Rows near named flat spaces through zero:
z48_z692: [ 10  -4  10 -24   8  17 -13   0  31  -4 -11 -34   0   3 -16 -12   2 -26
 -16  16 -20  37   7 -23 -10]
z48_z692: [-35  11 -22  36   6   7  18 -19  24  -8  20  47  32 -34  -9 -20 -25  26
 -29 -39   9   9   4  40  45]
z521_z930: [ 47 -10  -4   8  -8   4 -10  35 -30  -7 -54 -46  -5   3   8  39   5 -30
   0  41  30 -40  -6 -22  -5]
z521_z930: [ 18  36 -13  -3  -1   2   2   5  22  36   6  17  24 -36  22  -1  43   3
 -25   8 -36 -54  25  26  66]
z449_z818: [-11 -21  -1  -9  20   6 -12 -21  10  17  44 -32   1  13  12 -15  16 -31
  47  11   7  16   6 -21   7]
z453_z649: [ -5   2  13   1 -15  31  -8 -35 -46 -10  30  41 -13 -24 -27 -27 -20   9
   1  10  14  -1  14  10 -20]
z995_z50: [ 40  28   5 -14 -19 -38  13   7 -51  20  10 -11 -22 -24   6 -15  41  -9
  17  51  13 -92  49  17  -2]
z449_z818: [ -5  -9  18 -22  -7   7  14 -23   7   4  41 -15   0 -19 -14 -30  20  -7
  14  27 -16 -14  35  -9 -23]
z453_z649: [  0  -4   7  -8 -32  37 -12 -10 -30  -8  -4   7   6   4 -22 -17  -3 -30
 -15  42  23  11  30 -32 -56]
z453_z649: [ -1  24  14 -12 -20 -11  -3   3  -7  -9 -25  33  -4   2 -15  -9  -4  14
 -31  -6 -13  11  17   7 -33]
z643_z740: [-28  17  15  13  -9 -39 -30 -20 -22   6  -4  58  17  18  18  -5   8   3
  26 -39  17  14  28  11 -25]
z995_z50: [ -3 -47  -3  42   6  20 -43  -9 -29  -5 -16 -27  35  16  28  35   0 -58
  60  10  71   2   1 -42  -8]
z449_z818: [ -7 -11  22  -1   9  -9 -19 -10  14 -22 -22  -5   4   5 -13  -1 -17  -6
   5 -22   1  42   3  -8 -25]
z643_z740: [  6  13  12   6   5 -21 -46   4  -3   3 -46  17  13  19  17  19   6 -18
   5 -25   6  24   8  -5  -4]
z521_z930: [ 26   3 -31 -42   5  -5  45  52  28   8  -2 -82 -44  41  -9  -7   4 -12
 -31  51 -18   8 -32 -25  -6]
z521_z930: [-10 -34  -9   2  -2  35  24  16   2   2  14  -3 -13  24  17  45  -8  36
  12  -9 -24  -4 -69 -16  -2]
z521_z930: [-30  16  -1 -21   7  16  -4 -35  22  11  52  26  -2   1 -21 -56  -5  -2
 -13  -8 -19  54  18   6   2]
z48_z692: [ -7  29 -15  12  -7  25   7 -28 -29  -5  34  53  -9 -38 -31 -45 -29  18
 -33   1  17  -2  14  39  26]
z48_z692: [-23  16 -37   5  -2  -1  21  18  34  27  14  10  22  22  25  -1  18   2
 -21  -7 -10   4  -8   2  31]
z521_z930: [ 44   5 -23 -26  15  68 -24   3 -12  12  10 -48 -32   2 -23 -22 -11 -49
 -26  61   6  26 -19 -25  34]
z995_z50: [-19 -23  19   7 -10  16 -24  -8  -1  -9 -19  17  20  20   7  24  -3  -6
  15 -17   1  30  -6 -27 -40]
z453_z649: [ 24  14 -29  29 -14  47   8  17 -55   8  -7  52 -17 -20  12  42 -19  45
 -26  -1   5 -57 -57  32  54]
z453_z649: [-12 -26  15  25  18  17 -14 -45 -36 -31  31  14 -14 -29 -28 -18 -47   7
  35 -19  40  20  -7  16   0]
z449_z818: [ 13 -21   7  17  39 -36 -14 -26 -19  20  46 -35  -4 -25  33   5  28 -16
  92  -5  24 -56  12  17  55]
z643_z740: [-31 -16  11  12 -16  -4 -37   6 -12   6 -32  38  24  61  37  46   9  -4
  29 -36   8  37 -19 -34 -51]
z453_z649: [-12  14 -21  -5 -63  28  44  48  -1  16 -27  46  20  29  21  43  25  39
 -60  19 -35 -41 -19 -18 -41]
z48_z692: [  8 -23   3 -25 -13  32  -1  21  13  18  -5 -31   1  34  21  34  29 -13
   8  29 -32  -2 -23 -47 -26]
z643_z740: [ 64  18  35 -20  20  -3 -21  -2   3 -14 -38 -27 -22 -63 -27   0   0   2
 -21  11 -37 -31  15  26  37]
z449_z818: [ 36 -10  -7   7  -9  15   0  36   6 -17 -62 -49  12  -5  -6  29  -4 -29
 -31  35  16 -15  -2 -25  -7]
z48_z692: [-28  23 -60   7 -10  -6  30  34  21  42  19  14  16  51  41   5  24   0
 -21   2   4  -2 -21  -3  30]
z995_z50: [-13 -10  -8  17  -3  -2  25  -8 -20 -24  17   4 -12  -9 -23 -17 -34  14
   0  -1  34   2  -5  13 -14]
z995_z50: [  2  19 -24 -14 -14  46  11  33  32  42  -7  38  11  20  39  48  32  39
 -45 -11 -77 -17 -55  -1  45]
z453_z649: [ 38  33  -3 -20  17 -18 -48  12   9  25 -34 -34   0  12  11 -12  29 -59
  -7  23   3  14  31 -12  28]
z453_z649: [-24 -13  35 -14 -22 -32  26  -8   2 -33  -4   7  -5   3 -27 -15 -11  24
   2  -9  -7  13  25  -6 -85]
z449_z818: [-28 -25  42   5  16 -54 -29 -34  27 -31 -12 -31  30   1 -16 -31  -4 -45
  45 -22  34  54  65 -20 -59]
z643_z740: [ -6  12 -11   0   7 -23  34  12   3   0  14  17 -25   0   1   3 -13  50
  -8 -26 -19 -13 -33  34  22]
z48_z692: [ 22 -45  78 -27   4 -49  21 -34 -28 -38  26 -54 -37 -49 -32 -13   9  16
  78  20 -10 -57  42   1 -72]
z48_z692: [-23 -16 -21  22 -21  34  24  -8 -19   4  35  19  18  -6   5   0  -1   5
   3  18  25 -26  -1  -5  -3]
z449_z818: [ 42   3  14  20   5 -30 -14  26 -12 -24 -74 -21   4 -23   1  37  -7  -4
  -8  -5  17 -35   3  12  10]
z453_z649: [ 18   0 -27   6  11  31 -13   8   1  24   6 -22   7   1  18  10  13 -29
   0  24   9 -12 -13 -10  49]
z449_z818: [  4 -30  41  -3   7 -12  -7 -21  14 -32 -11 -36  11 -30 -24  -8  -5 -16
  23   3   4   5  34 -12 -37]
z995_z50: [ 11 -22 -33   6  29  -1  53  24  47 -10  16 -79  -9 -17 -10  -4 -15  -1
 -11  18   4 -13 -28   6  50]
z48_z692: [ 29  17   1 -20 -16  63 -26 -19  -3  30  18  -2  22 -38  -6 -24  38 -45
 -25  61 -18 -28  47 -17  23]
z995_z50: [ 49   5 -39   1  -8  41   4  22 -55  44  26 -28 -19  -5  31  21  36 -26
  16  73  21 -89 -17  -9  56]
z449_z818: [  7   4 -38  27   8 -11  39  30   9   0  -6 -14   2 -12  11  18  -9  19
 -18  -3  15 -39 -27  25  53]
z521_z930: [ 31  34 -43  48  25   9 -33 -12 -71  -1   2  23 -21 -32 -10 -23 -44 -22
  -5   4  86 -15  -6  49  88]
z643_z740: [ 10  31  28  -2   1  -8 -38 -21  -1  16 -13  55  16 -32  12   5  24  15
  -2 -31 -38 -18  26  29  28]
z449_z818: [ -1  18   4  10 -21   0  39   3 -15 -17  -2  55 -10 -39 -18   5 -19  69
 -39 -20 -24 -42 -12  46   6]
z453_z649: [ 16  63   3 -34 -21  -2   4   8   5  17 -11  50 -14 -15 -16 -28  15  27
 -68   4 -54  -7  22  30   8]
z449_z818: [  2  59 -26 -25  26 -70  54  17  37  31  41  14 -40 -12   9 -33  17  64
 -24 -33 -58 -33 -13  74  79]
z48_z692: [-25 -18 -13   5  -6   3  32  -7 -40 -39  28  -4 -44  25 -44 -36 -64  13
   0   8  55  46 -24  -2 -55]
z643_z740: [ 30 -19  58 -48  29  10 -31 -19  27 -25 -16 -45 -37 -13 -38  -7 -15  -2
   8  -5 -56  54 -10 -16 -26]
z995_z50: [ 15 -16   1 -17  18  27   0  -2  21  -9   7 -46 -15  -7 -21 -11 -13 -17
  -7  20 -11  26 -14 -15  10]
z995_z50: [ -4  52 -21  14  18 -21 -15 -18  -9   9  13  51  -7 -20  -9 -43 -19   8
 -25 -30  16  16  15  54  60]
z995_z50: [ 13  -9  -9 -23   2  26 -28   1 -30  39  29 -23 -20  45  30  11  32 -37
  44  37   4  -1 -17 -39  -3]
z521_z930: [ -1 -10   2  40 -29   7 -21   0 -58  -7 -31  38  26   0  19  36   0  -8
  19   2  52 -38  11  -8 -26]
z643_z740: [-10 -22  -1 -12 -10  64  23  -4  23   6  30   7   4 -11  -3  15   2  29
 -18   8 -50  -3 -35 -12   6]
z453_z649: [ 24  48  -2   2 -31  16 -34   8 -63  16 -35  76 -10   2   8  15   4  14
 -34   3   1 -24   1  18   2]
z643_z740: [  9   0  -9  -2   7 -22 -17  20  10  37  -8 -22  15  30  51  32  48 -25
  35   4  -6 -26  -1 -18  23]
z48_z692: [ 11 -21  37   5  20   5 -32 -17  19 -37 -39 -19   9 -28 -26   5 -27 -12
   1 -21  -2  37   7  -5 -10]
z521_z930: [ -6 -60  28  -2  10 -34  13   5 -12 -34  -4 -65 -24  32  -3  22 -16  -6
  68   1  29  11 -19 -35 -71]
z521_z930: [-26  -8   7   5 -26  50 -19 -26 -16  15  24  52  29   1  11   5  15  -2
   6   3  -7   2  11 -19 -22]
z643_z740: [ 19  18  -8  -7  21 -41   6  -9  -1  -3  19 -48 -16 -23 -23 -57   0 -38
   8  29  36  -8  50  17  20]
z995_z50: [-19  21  -1  57  15 -56 -16 -13  18 -24 -41  38  52 -41   1  -8 -20  -1
 -10 -60  45   1  45  48  37]
z643_z740: [ 27 -21  -9   8 -19  37  35  16 -18  -9   0 -29  -1 -33  -8  21   2   6
 -12  48   6 -66  -9  -7   3]
z521_z930: [  4   0  15   2  17 -15 -12 -21   9   2  12  -3   7 -28   1  -9   9  -3
  21 -13  -7 -11  20  16  24]
[ 11  22 -22  13  -5 -21 -13  11 -50   6  -9   7 -17  22   6 -10  -7 -22
   6  16  55  -7   7   5   0]
z48_z692
[-24 -21 -28   3 -13  48  16  12   6  -3  11  -5   3  37  -4   6 -21  -6
 -20  15  12  40 -36 -33 -23]
z48_z692
[ 19   9  47 -24  -3 -16  10 -18 -42  -8  18  45 -53 -33 -13  10  -4  77
  20 -26 -54 -46 -21  43 -10]
z48_z692
[ 34  19  36  -5  34 -56 -56 -20 -29 -22 -34 -16 -32 -14 -22 -24 -20 -27
  29 -19  29  27  30  22   1]
z453_z649
[  9 -36  20  19  27  33 -34 -22 -22 -31 -10  -3 -17 -13 -15  23 -47   6
  28 -27  17  34 -44  -1  10]
z521_z930
[ 28  -5  19  13  -1  35 -36  -8 -59   1 -16  44 -20 -15  14  49 -10  30
  21 -16  -8 -31 -43  13  20]
z449_z818
[-12  11  -1  30 -20 -42  23  -5 -55 -33  -6  35 -12 -13 -23 -20 -35  23
   0  -9  61 -23  22  33 -35]
z643_z740
[-41  -9  28 -17  15 -46  -7 -52   5  30  83  14   5   5  25 -35  44   0
  87 -24 -15  -5  42   6 -11]
z453_z649
[ 35  43  14 -40  -3  -2 -28   4   5  38  -9  11  -9  -6  13  -6  47  -8
 -17  17 -55 -21  24   5  23]
z995_z50
[ 32  38   1  -2   1 -12 -31  -9 -32  16  -8  12  -3 -25  -1 -23  17 -27
  -4  21  17 -29  43  19  28]
z48_z692
[-10 -14  16  -9 -14  -7   8 -15 -18   3  28  -2  -3   3   1 -10  16  -2
  32  16   5 -18  22 -12 -39]
z453_z649
[  4   7   7  -1   1   0  -2  -5  -1  -6  -4  10  -4 -14  -9  -5  -6   9
  -9  -7  -8   0   3  11   4]
z643_z740
[ -3 -30 -14   8 -29  93   4   0   9  11   8  -2  42 -13   6  26  16 -21
 -23  45  -9 -19  -6 -43  -2]
z643_z740
[-18  20 -15  31 -23 -27  44  11  -7 -18 -11  47  15 -26  -8  -2 -18  46
 -37 -22  15 -38  10  42   2]
z449_z818
[  9  75  16 -28  -5 -21 -37 -13   3  30 -11  78  -4 -12   1 -28  24  20
 -41 -30 -55  11  33  41  27]
z995_z50
[-26  44 -18 -19 -10 -66   4 -11 -70  44  69  49 -49  59  26 -46  24  10
  52  -1  31 -11  17  22 -22]
z995_z50
[-23   9 -43   5  13 -29  27   7  25  30  45 -26  11  22  23 -28  23 -23
  15  11  23  -6  14   3  34]
z449_z818
[ 35 -38 -10  22  31  -9   6  21  20 -12 -22 -96  10 -21  10  29   4 -40
  31  26  33 -36  -7 -15  41]
z449_z818
[ 32   6   7  17 -17  49 -65  15   2  25 -71  22  58  -9  41  64  42 -38
 -18   9 -16 -27   9 -29  28]
z643_z740
[-22   8   4 -10 -13  61  -2 -47  -5 -10  48  40   2 -33 -48 -60 -27   0
 -37  15  -4  40  25   5 -13]
z453_z649
[  7  21 -13  -2  14 -48  34  35  52 -18 -39 -31  -3  -4 -15  -8 -14  14
 -47 -17 -13  12  -2  23  19]
z449_z818
[ 10  27  39  -8   8 -11 -23 -40  -2 -44 -18  23 -11 -58 -68 -61 -44   1
 -39 -15   2  43  52  35 -16]
z995_z50
[-33  16 -61 -20 -25  14  60  30 -21  26  59  13 -43  74   4 -26 -10  23
 -25  29  11  20 -47 -11 -24]
z48_z692
[ -6   3  11   9  15 -18   1 -20  10 -26   1   1  -1 -28 -29 -29 -28   4
  -6 -20  12  22  18  23   4]
z48_z692

Rows near named flat spaces through zero:
z205-z509: [-34 -34   6   3  35 -13  16  12  25   9 -12  57   9  19  32 -17  26  23
  -7  19 -15  23 -14 -58 -35]
z205-z509: [ 27 -38 -34  27  13   1 -10 -19   7  -2 -22 -19 -58  -7   9   1  72  22
 -17   5  -7 -18  -5  -9  14]
z917-z64: [-21  19  23  -9   1 -11  23 -14 -19  -7  18   4  31 -11  21  -4 -23 -17
   2  -8   2  -8   7  12  -3]
z917-z64: [ -9 -41 -16  30   6  19  23 -10  26  21 -28  33  13  10 -14 -22  33   9
  21 -10  41   8  22 -40 -20]
z507-z405: [ 42 -17 -26  11 -21  35  -5  15  37  42 -38 -18  34   1 -67  19  14 -10
  64 -19  57  42  18 -22  -1]
z507-z405: [ 44  14 -28   6 -66 -28 -17  39  14 -30 -10 -21  17  16 -41  -4   5 -27
  -7 -32 -23   4  12   6  10]
z205-z509: [  0 -26 -36  23  -2   6   7 -28 -11 -20  11 -15 -28 -24  16 -18  39  11
 -34  -8   2 -29   7  18  12]
z475-z684: [ -7 -37 -18  24  45  44 -11   1  20  19 -35  31 -42  35 -11 -20  43  50
  -4  22  21   6 -18 -45 -21]
z475-z684: [ 26  14  24  -9 -29 -45 -23  -4  -5  -2   1 -23 -49  -8   6  33 -14 -27
   2   6 -34 -27  15  29  34]
z917-z64: [ -8 -77 -25  32  -6 -30  27 -42  26  15  -3  17 -29 -44  36   0  60  -5
  -2  -1   8 -16  38 -15   8]
z205-z509: [ -92 -100  -55   19    4    9   18  -17   29   -8   55   81  -25  -43
   44  -47   -4   42  -67   29    2   -3   20   -7  -26]
z917-z64: [-16 -23  -3  -7 -23 -42 -14 -13  -2 -14  38   2 -55 -36  35  13 -18  -7
 -38  19 -42 -28  14  37  25]
z917-z64: [-37 -20  -5  -5 -22   1   4   9  16   5  26  37  15 -11  -6 -11 -45  -3
  -5   5  10  10  21   5 -10]
z507-z405: [ -8  16  27  22  63  32  29 -72 -51   3 -11 -22 -34  -4  39 -12  38  17
  -1  -1  34 -53  -4  14   9]
z917-z64: [ 14 -55 -18  42  17  -8  27 -38  18  17 -38   7 -24  -9  19  -8  87   6
  13 -10  23 -16  22 -37   0]
z205-z509: [ 26   0   4   2  11  -3 -11   4   7  12 -26 -12 -18  12  -6  16  26   3
  15   5  -5   5  -9 -15   5]
z475-z684: [-25 -27 -24   2  15  -2  54 -21   1  -2  21   3  80 -48  38 -14  33  -7
   3 -20  19  26   1 -16 -21]
z475-z684: [ -5  41  -3 -38  22   5 -14  16 -34 -30  40 -36  19 -16  25   8 -22  13
 -37  13 -41  13 -52  32   2]
z205-z509: [  1 -17 -31  11 -23  11 -10 -15  -5 -10  20 -17 -29 -26  -9  -4  -4   2
 -22  -3   9 -22  16  36  19]
z475-z684: [ -5 -45 -48  25   6 -22  60 -24   5 -23   4  -4  66 -44  47 -28  89  -6
 -16 -34   2  12   4 -30 -18]
z507-z405: [-24   5   9  -7  29  30   5  -7  -9  10   9  10   9   1   3  -6 -19  16
   3  12  19   7 -11   0 -12]
z475-z684: [ 23  18 -23  -9  16 -16 -22  13 -24 -45  11 -40 -28   0  30   0  40  21
 -56   8 -62 -10 -50  14  10]
z475-z684: [-20 -17  10  10 -20   5  33 -14  18  27  -3  28  49 -12 -16  -7 -22 -25
  42 -20  50  11  44 -12 -11]
z475-z684: [ 30 -20 -11  21 -18 -41  -2 -10   6 -14 -19 -13 -40  -3  16   4  54 -10
 -13  -8 -28 -25  12  -5  18]
z507-z405: [-11  86  42 -36 -60 -59 -26  49 -36 -70  42   4   7  38   2 -14 -94 -34
 -55  -8 -81 -31  -7  49  10]
z917-z64: [-12  -8  22  -3   0 -64  33 -57 -30 -16  34 -21 -17 -62  80  17  21 -31
 -20  -3 -33 -43  19  35  29]
z917-z64: [ 75 -20 -59  -3   5  32 -45  42  38  24 -40 -55  -5   1 -54  38  60  23
  27   5   1  59 -40 -25   7]
z507-z405: [ 41 -16 -22  25  -8  12   6 -14  11  15 -34 -27   0  -4 -26   6  49  -8
  30 -22  32   0  16 -11  10]
z205-z509: [ 52   5  20  -6  37   1 -13 -12   4  40 -43 -43 -24  -2   0  51  46   0
  51  12   4  15 -20 -18  17]
z507-z405: [ 27  27 -41  -8 -81 -23 -27  74  16 -52  11  -7  43  28 -53 -21 -29 -21
 -32 -30 -40  21  -2  10  -4]
z205-z509: [-65 -42 -19  -7 -27   8  -6  16  26   2  47  63  -1 -16  -4 -22 -67  12
 -29  21   4  11  23  10 -17]
z507-z405: [ 20 -26   9   6 -16 -49  -1 -10  18  12 -14  -2 -31 -16  18  26  28 -20
  13   3 -22  -8  20  -8  18]
[ 18  32  18   0  -8  15  -1  -3 -12   7 -14 -19  11  14 -28   6 -17 -15
  27 -14  24  -7   9  11   8]
z507-z405
[  5  -1 -64  14  36  30   6  22 -16 -57  -1 -15  28  20  16 -52  77  49
 -67 -12 -26  13 -62 -26 -30]
z475-z684
[-25 -59 -59  22  52  54  19 -18  11   6   2  12   7 -21  18 -30  63  53
 -23  10  31  20 -24 -29 -26]
z507-z405
[-64  38  12 -16 -36   0  35   7 -29 -42  61  33  81  -7   6 -47 -88 -24
 -31 -26   8  -9  20  35 -21]
z205-z509
[-67 -25  12 -27  48  19   1   4   9  22  36  50   4 -15  36   0 -42  34
 -13  46  -4  30 -25 -13 -27]
z507-z405
[-31   0  10 -18  32  32   8  -3  -1  23  17  13  27 -13   5   5 -31  14
  15  17  24  25 -13  -2 -16]
z475-z684
[ 61  10  23  -5  35  -4 -20   1  10  39 -56 -40 -28  15  -8  50  51   1
  53  12  -3  18 -24 -29  14]
z205-z509
[ -6 -23 -21  12  -3   2  -1  -7   4  -8   5   6 -20  -7   5 -11  15  10
 -20   2  -2 -10   4   2   1]
z205-z509
[ 26   1  34  -2 -12 -23  -3 -12  13  37 -24 -10 -15  -5 -10  39  -5 -30
  52   0  12  -2  27  -2  20]
z507-z405
[ -4 -45 -20  -3 -18 -39   9 -23  13   5  29 -10 -11 -64  37  24  17 -16
  -8   5 -18   0  18  18  19]
z917-z64
[ 40  83  22 -33  25  24  -7  25 -34  -8 -11 -60  62  20 -20  20 -11  -8
  27 -14  -3  29 -51   8  -2]
z917-z64
[-16  17 -18 -10  -5  30  -7  30  -3 -17  17   9  35  15 -24 -22 -32  14
 -18  -3   4  20 -18   4 -18]
z507-z405
[  1  36  42 -28 -36 -24 -11   1  -9  12  23 -12   3 -15 -11  34 -76 -40
  26   1  -3  -7  25  42  24]
z475-z684
[ 21  54  24 -14  21   9   3   3 -29  -9 -11 -33  29  17  -2   6   1  -6
  13 -11  -2   3 -27   4   0]
z917-z64
[  2 -36 -35  25  17  -1  23 -10   9 -12 -14   5  10  -6  21 -23  71  16
 -17 -11   0   3  -7 -32 -14]
z475-z684
[  3 -18  27   2   5 -47   5 -27   2  11  -5   2 -44 -17  41  24  21 -14
   5  13 -25 -23  15  -1  18]
z507-z405
[-17 -41   2  24  -1  11  29 -20  29  37 -22  38  17  -2 -12  -9  11  -6
  40  -9  52   8  40 -33 -14]
z475-z684
[ 13  18   5  19  18  40 -15  19   2   1 -45  17 -16  68 -42 -26  12  26
   7  -1  21  -4 -12 -32 -18]
z917-z64
[ -4  48  44   8  27   4  20 -19 -38 -16 -18   1   4  39  14 -22   4  -2
   0 -12   6 -35  -6  -4  -6]
z917-z64

Rows near named flat spaces through zero (a row that begins with a name and a colon came from that space):
z846z835: [ -5  -1   1  -6   0  -6  -5 -45 -43 -28 -21 -13  18  24  26  15 -23  52
 -10  -2 -30  13  20  -2  27]
z535z810: [-50 -12  33   1  14  29  24  52  40 -56 -58  56 -20  26  -4 -33  27 -54
  -6 -30   3 -20  53  24 -34]
z535z810: [-36  -5  50  -4  -6 -14  22 -11   4 -37 -39  30  -5  29  -4  20   1 -11
 -33 -56  20 -19  24  16  21]
z379z194: [ 11  25 -53  17   9   1 -18 -23   9  23 -25  22  12   9   1 -21 -32  -6
   5 -24 -22 -28  14  20  12]
z846z835: [ 18  18 -14  -9 -39 -19   2  -3  19  20   3   1 -17  17 -12  21 -24  18
   2  -2   6  -2   5  27 -27]
z535z810: [-18  12  65  -9   5 -20  34 -16  -6 -25 -30  58   1  15  -1  28 -34 -29
 -20 -81  34 -43  24  53  53]
z43z491: [ 32  38 -44  29 -62 -12 -12 -40   9  40  57 -51 -36   8 -22  21  53 -18
  28  22 -20  41 -42   2  14]
z535z810: [ 38 -15  37  -2 -21 -35 -29 -56  -7  44   3 -86  10  49   5  -9 -29  65
 -40  12 -36  42   9 -28   0]
z379z194: [  9   6  41  -1  42 -14  13 -38 -28   1 -20 -10   6  13  -8 -19 -31 -16
 -17 -30 -38 -21  13 -18  50]
z43z491: [ 20  25 -22  16 -29  -8  -8  -7  40  36  -1  -4 -24  24 -22 -15   1 -25
   5 -11 -14  -3   6  22 -18]
z535z810: [-22 -16 -50   2  22   6 -16 -10 -35 -14   5  -5  31 -38  12  18  12  35
  -6  21  10  -2 -34 -52  15]
z379z194: [-27 -28 -30  16   4  22 -30  20  16  -7  -8  -4  22  -9  16 -18  37  12
 -11  17  16  16  -5 -24 -25]
z846z835: [ 17   0 -10   9   5   5 -23 -66 -70 -13  20 -54  29   8  43   6   2  54
  13  30 -50  48  -5 -15  57]
z379z194: [ -6  -8 -42  -1  60  24 -19   7 -15  -8 -43  34  41 -14  26 -42 -49  18
   1  -1 -23 -34  28  -6  -1]
z846z835: [ -7  39   2 -15 -33 -13  44 -24 -24 -45 -10  22 -42  26 -15  47  -7  -5
  22 -14 -26  -7  18  32  15]
z43z491: [-24  16   3  10  28  30  26   0 -32 -53  -2  37  -6 -16  11  -3  33 -53
  35 -12 -17  -8   6  17  50]
z846z835: [-12  30   2   0 -26  -5  34 -23 -23 -38   8   4 -38  12 -17  36  30 -24
  21  -6 -22   6  -4   9  27]
z379z194: [ -5  -1  13  29   1  15 -20   2  28  15  -3  31  22   3  22 -25  16 -42
  -1 -44  33  -4   9  52  31]
z43z491: [ 15 -11  32   6   3  11 -13  -1  -5   9  18 -13  16   2  27 -17   5  -1
   8   4   4  26   6  24  18]
z846z835: [ 33  24   3 -20  -4   2  29  59  35  27  25  37 -34 -24 -28  -4 -28 -46
  39  10  19 -29  -1  43 -42]
z846z835: [ -1   1  25 -10 -12 -13  25  15   5  -1  23 -13 -30 -11 -31  22  23 -21
   0  10  11   2 -24 -23 -11]
z846z835: [  9 -31  10   5  30   8 -25  22  10  32  17 -23  27 -26   8 -32   5   2
 -13  19  18   7 -19 -32 -11]
z379z194: [ -3 -18   0 -15 -41   8  -2  47  17  -7  34  -2  -7 -16  12  29  26  25
  14  40  48  32 -14  17 -50]
z43z491: [-30  12 -95   6 -26 -31  -1   9  31  26   5  19 -15 -44 -60  55  22   0
 -26 -10  54 -48 -70 -64 -31]
z43z491: [ -9 -32  40 -34  22  -5   8   8 -30 -32 -23 -11  18   8  18   6 -38  60
 -23  19  -7   5  24 -24 -19]
z379z194: [ -5  58 -82 -19  14  -3  49  -8 -28 -36 -29  43 -47  -9 -46  23 -34 -18
  40   8 -64 -57   6 -17 -10]
z535z810: [ 25  42 -55   1   7  12  15 -16 -53  -1  56  22   0 -57   8  35  -3 -17
  65  20  -3 -10 -43  24  56]
z535z810: [-11  10 -23   3  -6  12  11  18   3 -14  10  21 -13 -17  -7  11  24 -24
  21   5  11  -6 -12   7  -4]
z379z194: [ 33  32 -25  33 -68 -19 -32 -31  51  66  23  -3  -5  28   0   7   4 -14
   3 -36  28  13  -7  70  10]
z379z194: [ -5  25 -64  27 -23 -19 -14 -50  12  20 -14 -35 -23  25 -37   1  27  -4
 -16  -5 -44  -1 -17 -49   2]
z846z835: [ -6 -20   3  15  64  38 -15  24 -10  -3   1  14  34 -35  25 -53  14 -35
  14   6  -3  -6  -1 -10  24]
z535z810: [-28 -64  28  -5  63  11 -36  26  21  -1 -71  -3  54  17  23 -67 -35  41
 -65  -8  -1 -15  44 -49 -41]
z535z810: [ 69  19  18  -6 -28 -36 -11 -26  10  80  47 -39  -3   3 -10  10 -48  16
   3   2   7   8 -21  26   8]
z43z491: [-24  -8  29 -26  25  10  30   7 -35 -64 -35  15  -6  14   9   4 -16  17
   1   8 -32  -5  37  -9  -4]
z43z491: [ 48 -15   7  -1  -1 -27 -43  -6  39  87  -1 -31  31  14   3 -32 -65  40
 -36  -7  15  -5   5   5 -29]
z43z491: [  3   6 -17   6  26   0  -4  -9  -9  13   0  13  15 -21  -2  -6 -14 -12
   1 -14   3 -24 -13  -7  25]
[ -2  18  27  -1 -26 -17  20 -27  -9 -13   2   3 -18  19  -7  30   4  -9
  -1 -26   1   2   3  23  29]
z535z810
[-12 -27 -63  32  -2  29 -67  18  40  29 -15  11  52  -4  42 -41  13  26
 -11   4  32  13   6  15 -30]
z379z194
[ 19   2 -31   5  -1  11 -16 -14 -20   7  21 -42   0  -2   8 -13  13  22
  20  47 -41  33  -9 -25  -7]
z535z810
[-35 -14  30   9  68  37  23  19 -34 -52  -5  23   8 -34   7 -29  46 -63
  15  -4 -14 -11  -4 -30  48]
z846z835
[ 31 -40  52 -39 -10  -5 -12  35 -10  16  35 -28  27 -12  38  15 -43  77
  -3  48  40  37   3  17 -41]
z379z194
[ 21   0  -2  10  25 -15 -24 -46 -10  33 -21 -26  25  20   4 -29 -40  21
 -25 -17 -35  -9  11 -18  26]
z379z194
[  0 -24  34   2  16  15 -11   5 -23  -6  26  -8  31 -21  35  -2  14   8
   4   9  25  24 -10   8  30]
z43z491
[-23  14 -16  -8  33   4  33  -3 -27 -41 -24  14 -22  -8 -26   2   5 -23
   8   2 -41 -28   2 -42   9]
z379z194
[  3  23  -9   8  -5  -6  10 -16   3   4  -4  12 -14   7 -14   3  -1 -25
   7 -21 -11 -14   1  13  18]
z379z194
[ 10 -14 -14  20  23  10 -44 -12  13  33 -20   6  48   6  33 -43 -28  15
 -16 -20   5  -5  18  19  12]
z379z194
[ -5 -30 -10 -23  -6  10  -8  40  -5 -13  13 -13  10 -19  16  13   1  53
   3  54  20  24  -6 -21 -55]
z379z194
[ 28 -28 -17  12  34  18 -51  19  17  55  13 -16  50 -24  31 -54 -22  18
  -3  22  14   8  -6  -4 -14]
z846z835
